Here is a tiny trained network, its code and every weight. The questions are about switching its units off for an input and a class, where a switched-off unit gives its printed mean instead of its output.

import numpy as np


def w(rows, s, z=0):
    codes = np.array(rows[::2]) - 128.0
    scale = np.full(codes.shape[1], s)
    scale[-1] = z or s
    return codes * scale


def norm(h):
    return h / np.sqrt((h * h).mean(-1, keepdims=True) + 1e-5)


def f(y):
    return np.maximum(y, 0)


def log_softmax(a):
    a = a - a.max(-1, keepdims=True)
    return a - np.log(np.exp(a).sum(-1, keepdims=True))


def net(x, mask):
    res = np.array(x, float).reshape(1, 6) / 4 @ E
    u = 0
    for l in range(3):
        y = f(norm(res) @ A[l][:, :-1].T + A[l][:, -1])
        res = res + np.where(mask[u : u + 4], y, B[l][:, -1]) @ B[l][:, :-1]
        u += 4
    return log_softmax(norm(res)[-1] @ U[:, :-1].T + U[:, -1])


A, B = {}, {}
E = w([
[88,107,53,160,83,136,223,183,139,125,54],'x0',
[126,130,132,126,130,129,129,128,123,123,123],'x1',
[133,133,121,130,129,129,132,128,126,129,138],'x2',
[127,126,132,133,123,128,130,128,111,121,131],'x3',
[117,89,163,100,150,138,130,242,135,109,174],'x4',
[88,195,75,148,81,199,1,169,111,129,106],'x5',
],0.0056)
A[0] = w([
[218,133,217,45,195,138,69,83,107,92,201,67],'0.n1',
[133,74,191,111,159,115,142,231,107,110,164,63],'0.n2',
[161,105,106,113,110,131,128,126,127,94,138,74],'0.n3',
[63,147,129,146,73,173,4,164,164,124,120,3],'0.n4',
],0.0033)
B[0] = w([
[29,96,98,202,45,3,115,162,183,161,90,255],'0.n1',
[73,186,157,118,116,211,188,48,151,180,162,215],'0.n2',
[97,179,159,99,96,87,131,140,146,225,103,128],'0.n3',
[200,216,35,96,130,132,111,158,30,146,131,216],'0.n4',
],0.0043,0.0029)
A[1] = w([
[177,154,108,158,126,146,102,20,117,123,78,3],'1.n1',
[152,140,200,78,159,115,27,87,108,91,182,61],'1.n2',
[130,102,178,103,159,170,104,254,135,111,175,51],'1.n3',
[103,113,74,112,104,157,195,180,119,81,67,34],'1.n4',
],0.0065,0.0037)
B[1] = w([
[15,144,99,71,74,182,235,85,143,90,211,192],'1.n1',
[101,59,87,255,97,104,142,213,203,211,76,202],'1.n2',
[3,208,97,78,47,171,231,3,116,125,145,218],'1.n3',
[135,94,139,223,115,61,59,157,193,214,173,253],'1.n4',
],0.0058,0.005)
A[2] = w([
[105,170,43,154,72,208,44,197,113,107,104,78],'2.n1',
[204,57,200,91,219,83,254,109,141,96,129,196],'2.n2',
[124,186,91,111,144,254,78,206,36,101,109,2],'2.n3',
[130,130,139,216,143,80,67,145,146,217,110,116],'2.n4',
],0.0046,0.0014)
B[2] = w([
[193,79,194,98,189,104,142,113,123,89,151,254],'2.n1',
[187,180,122,89,158,189,2,149,66,80,108,207],'2.n2',
[186,122,170,55,179,120,107,106,95,93,104,183],'2.n3',
[149,107,119,152,135,108,152,196,139,136,96,239],'2.n4',
],0.0077,0.0055)
U = w([
[124,74,129,240,116,65,115,204,191,187,122,178],'0',
[232,136,153,56,174,151,66,139,78,73,116,1],'1',
[2,174,122,79,91,177,214,50,134,128,157,196],'2',
],0.0095,0.00065)

Each question gives the input, the list of numbers given to net, and the class t.
The units are the neurons (one row each of A and B). Each row of codes is followed by its name. A weight is (code - 128) times the scale printed after its matrix; where a second scale follows, it is the last column's (A, B and U).
mask holds one flag per neuron, layer by layer. A switched-off neuron (its flag False) gives its mean, the last column of its row in B, instead of its output. The means were averaged over made-up inputs and are rounded, as every weight is.
A unit's drop is (log p(t) with every unit on - log p(t) with that unit switched off) / (log p(t) with every unit on - log p(t) with every unit switched off).
most important unit: the unit with the biggest drop
k most important neurons: the k neurons with the biggest drops, biggest first
top k neurons in layer l: the k neurons of layer l with the biggest drops, biggest first
drop when u is switched off: that unit's drop, to one decimal
input [0,-6,-6,-2,-3,-2], class 2: most important unit -> 1.n1
input [-3,-4,3,1,4,2], class 2: top 2 neurons in layer 1 -> (1.n3; 1.n4)
input [-8,-6,4,-1,8,0], class 0: 2 most important neurons -> (1.n2; 1.n1)
input [-4,-6,2,4,7,6], class 2: 2 most important neurons -> (1.n3; 2.n2)
input [-2,-5,-7,7,3,-1], class 2: 3 most important neurons -> (1.n4; 1.n2; 2.n2)
input [-5,-5,7,6,-8,1], class 2: top 2 neurons in layer 1 -> (1.n1; 1.n4)
input [-7,-1,-8,6,7,7], class 0: 3 most important neurons -> (1.n2; 2.n2; 0.n1)
input [1,-6,-5,6,5,5], class 1: 4 most important neurons -> (0.n4; 2.n3; 2.n1; 1.n1)
input [-6,-6,-3,5,8,5], class 2: 2 most important neurons -> (1.n3; 1.n4)
input [-8,-1,-8,-1,-7,6], class 0: 2 most important neurons -> (1.n2; 1.n3)
input [-7,2,-1,-5,8,-7], class 2: top 3 neurons in layer 2 -> (2.n1; 2.n4; 2.n3)
input [0,-5,-3,7,7,-8], class 1: 2 most important neurons -> (2.n2; 1.n1)
input [-8,4,-7,-2,8,8], class 0: top 2 neurons in layer 2 -> (2.n2; 2.n4)
input [5,-6,2,3,6,7], class 1: most important unit -> 2.n1
input [-5,5,-5,7,-7,3], class 2: 2 most important neurons -> (1.n1; 1.n4)
input [-3,5,-2,0,4,-1], class 2: drop when 1.n4 is switched off -> 0.5
input [-1,-3,-4,-3,2,2], class 1: drop when 0.n4 is switched off -> 4.4
input [-6,4,3,4,-4,1], class 0: drop when 1.n2 is switched off -> 0.4
input [-8,-4,6,-7,0,-6], class 0: drop when 1.n2 is switched off -> 0.8
input [-1,-7,-4,1,2,-8], class 1: most important neuron -> (2.n2)
input [5,6,-2,-5,1,6], class 1: top 2 neurons in layer 2 -> (2.n1; 2.n3)
